Here is a tiny trained network, its code and every weight. The questions are about switching its units off for an input and a target symbol, where a switched-off unit gives its printed mean instead of its output.

import numpy as np


def w(rows, s, z=0):
    codes = np.array(rows[::2]) - 128.0
    scale = np.full(codes.shape[1], s)
    scale[-1] = z or s
    return codes * scale


def norm(h):
    return h / np.sqrt((h * h).mean(-1, keepdims=True) + 1e-5)


def f(y):
    return y / 2 * (1 + np.tanh(0.7978845608 * (y + 0.044715 * y**3)))


def softmax(a):
    e = np.exp(a - a.max(-1, keepdims=True))
    return e / e.sum(-1, keepdims=True)


def log_softmax(a):
    a = a - a.max(-1, keepdims=True)
    return a - np.log(np.exp(a).sum(-1, keepdims=True))


def net(x, mask):
    ids = ['ΘΩαεζξσ'.index(c) for c in x.split()]
    T = len(ids)
    res = E[ids] + P[:T]
    u = 0
    for l in range(2):
        q, k, v = (norm(res) @ M[l].T for M in (Q, K, V))
        z = softmax(np.where(np.tri(T) > 0, q @ k.T / 4**0.5, -1e9)) @ v
        res = res + np.where(mask[u], z, O[l][:, -1]) @ O[l][:, :-1]
        u += 1
        y = f(norm(res) @ A[l][:, :-1].T + A[l][:, -1])
        res = res + np.where(mask[u : u + 4], y, B[l][:, -1]) @ B[l][:, :-1]
        u += 4
    return log_softmax(norm(res)[-1] @ U[:, :-1].T + U[:, -1])


Q, K, V, O, A, B = {}, {}, {}, {}, {}, {}
E = w([
[196,195,76,143,197],'Θ',
[39,199,133,153,147],'Ω',
[106,78,173,43,147],'α',
[85,83,133,254,103],'ε',
[154,227,172,147,49],'ζ',
[133,133,135,178,231],'ξ',
[141,99,35,119,78],'σ',
],0.0079)
P = w([
[92,228,48,175,123],'0',
[162,160,28,130,11],'1',
[109,140,25,118,7],'2',
[148,178,116,158,61],'3',
[119,109,100,140,48],'4',
[114,69,94,139,71],'5',
[100,109,132,148,98],'6',
[128,78,145,125,129],'7',
[111,88,170,126,135],'8',
[119,83,159,137,143],'9',
],0.0013)
Q[0] = w([
[141,182,141,84,76],'L0H0',
[149,196,93,131,199],'L0H0',
[144,134,145,55,32],'L0H0',
[128,98,153,86,4],'L0H0',
],0.015)
K[0] = w([
[111,175,32,204,82],'L0H0',
[168,225,130,87,162],'L0H0',
[168,122,34,250,77],'L0H0',
[104,83,66,247,50],'L0H0',
],0.011)
V[0] = w([
[132,144,86,71,138],'L0H0',
[144,88,120,59,130],'L0H0',
[134,104,112,128,122],'L0H0',
[121,254,161,139,175],'L0H0',
],0.0051)
O[0] = w([
[128,155,177,85,117,170],'L0H0',
[175,186,148,110,105,254],'L0H0',
[143,132,125,144,128,108],'L0H0',
[3,126,115,77,149,149],'L0H0',
],0.0051,0.00071)
A[0] = w([
[236,155,48,90,66,73],'L0N0',
[82,130,150,118,233,48],'L0N1',
[139,20,117,136,222,127],'L0N2',
[17,160,3,177,218,3],'L0N3',
],0.006,0.00068)
B[0] = w([
[96,73,44,104,150,138],'L0N0',
[199,148,155,153,200,214],'L0N1',
[201,99,189,194,190,202],'L0N2',
[173,130,219,254,182,254],'L0N3',
],0.0062,0.0047)
Q[1] = w([
[119,134,86,85,101],'L1H0',
[106,181,154,85,114],'L1H0',
[166,118,147,91,148],'L1H0',
[248,109,101,120,86],'L1H0',
],0.017)
K[1] = w([
[123,189,37,163,110],'L1H0',
[187,173,136,105,93],'L1H0',
[144,100,82,107,82],'L1H0',
[145,54,41,249,69],'L1H0',
],0.013)
V[1] = w([
[168,29,61,49,125],'L1H0',
[170,217,114,189,146],'L1H0',
[125,215,115,95,254],'L1H0',
[143,122,208,164,59],'L1H0',
],0.0067)
O[1] = w([
[124,140,163,253,200,4],'L1H0',
[154,128,44,43,129,190],'L1H0',
[20,129,45,165,51,235],'L1H0',
[129,148,198,54,115,172],'L1H0',
],0.0056,0.0026)
A[1] = w([
[156,197,150,125,12,46],'L1N0',
[162,86,179,22,181,91],'L1N1',
[104,63,188,189,62,42],'L1N2',
[140,189,104,144,170,5],'L1N3',
],0.011,0.0034)
B[1] = w([
[153,189,142,162,129,198],'L1N0',
[122,187,131,174,41,254],'L1N1',
[140,57,154,36,62,224],'L1N2',
[128,124,134,8,130,236],'L1N3',
],0.012,0.0019)
U = w([
[128,86,5,173,93,126],'Θ',
[98,84,195,193,54,5],'Ω',
[123,28,151,83,40,196],'α',
[190,210,132,152,23,144],'ε',
[2,190,116,140,108,113],'ζ',
[157,146,93,9,154,103],'ξ',
[183,112,153,200,204,150],'σ',
],0.0071,0.0019)

Each question gives the input, a string of symbols that net reads in full, and the target symbol t.
The units are the heads (4 rows each of Q, K, V and O) and the neurons (one row each of A and B). Each row of codes is followed by its name. A weight is (code - 128) times the scale printed after its matrix; where a second scale follows, it is the last column's (O, A, B and U).
mask holds one flag per unit, layer by layer, with each layer's heads first. A switched-off unit (its flag False) gives its mean, the last column of its rows in O or B, instead of its output. The means were averaged over made-up inputs and are rounded, as every weight is.
A unit's drop is (log p(t) with every unit on - log p(t) with that unit switched off) / (log p(t) with every unit on - log p(t) with every unit switched off).
The circuit of an input: a set's keep is (log p(t) with only the set's units on - log p(t) with every unit switched off) / (log p(t) with every unit on - log p(t) with every unit switched off). Starting from all 10 units, units are removed one at a time, each time the one whose removal leaves the highest keep (on an exact tie, the one counted first), for as long as the keep stays at least 0.8.
units of the circuit, in order: the units of the circuit, biggest drop first
most important unit: the unit with the biggest drop
top k neurons: the k neurons with the biggest drops, biggest first
top k neurons in layer l: the k neurons of layer l with the biggest drops, biggest first
drop of u: that unit's drop, to one decimal
input ξ α ξ Θ, target Θ: most important unit => L1H0
input Ω α Ω Ω, target Ω: units of the circuit, in order => [L1H0 L1N2 L0H0]
input α ξ α ε, target α: top 2 neurons => [L1N2 L0N1]
input ξ Ω ε ε Θ, target ξ: top 2 neurons in layer 1 => [L1N3 L1N0]
input Ω ξ Ω Ω α ε ξ, target ε: units of the circuit, in order => [L0H0 L0N3 L1H0 L1N1]
input Θ ε ξ α ξ ε ξ Θ ξ, target ε: units of the circuit, in order => [L0H0 L1N1 L0N2 L1H0]
input ε ξ α Θ α, target Ω: units of the circuit, in order => [L1H0 L1N1 L0H0]
input Ω Ω α ξ α ε α α Ω ε, target α: top 2 neurons => [L1N2 L1N1]
input Ω σ ξ α ξ Ω Ω ξ ζ Ω, target σ: top 2 neurons => [L0N3 L1N1]
input σ ε Ω ζ α ε Ω ξ Ω ε, target ε: units of the circuit, in order => [L0H0 L1N0 L0N3]
input α Ω Ω Ω ξ ξ ξ ξ α, target Ω: top 2 neurons in layer 0 => [L0N1 L0N3]
input Ω Ω ξ ξ ξ α Θ, target Θ: top 2 neurons => [L0N0 L0N1]
input α ξ ξ ε ξ ε ξ σ, target σ: top 2 neurons => [L0N0 L1N2]
input Ω ξ ξ Ω Ω ε Ω ε α ε, target ε: top neuron in layer 0 => [L0N3]
input Ω α Θ α ξ ξ ε α, target ε: top 4 neurons => [L1N1 L0N3 L0N1 L0N0]
input α Ω ξ Ω ξ ξ, target ξ: top 2 neurons => [L0N3 L1N3]
input Θ ξ ξ α ξ ξ ξ, target ξ: top 2 neurons in layer 0 => [L0N3 L0N0]
input σ ξ α ξ σ ξ ξ ξ Ω ζ, target σ: drop of L1N1 => 0.3
input ζ σ ξ Θ α, target σ: drop of L0N0 => 0.7
input ξ Ω Ω Ω ξ α σ ξ ζ, target σ: drop of L0H0 => 1.4
input ξ ξ ξ ξ ε Θ ξ ξ Θ, target ξ: top neuron => [L1N3]
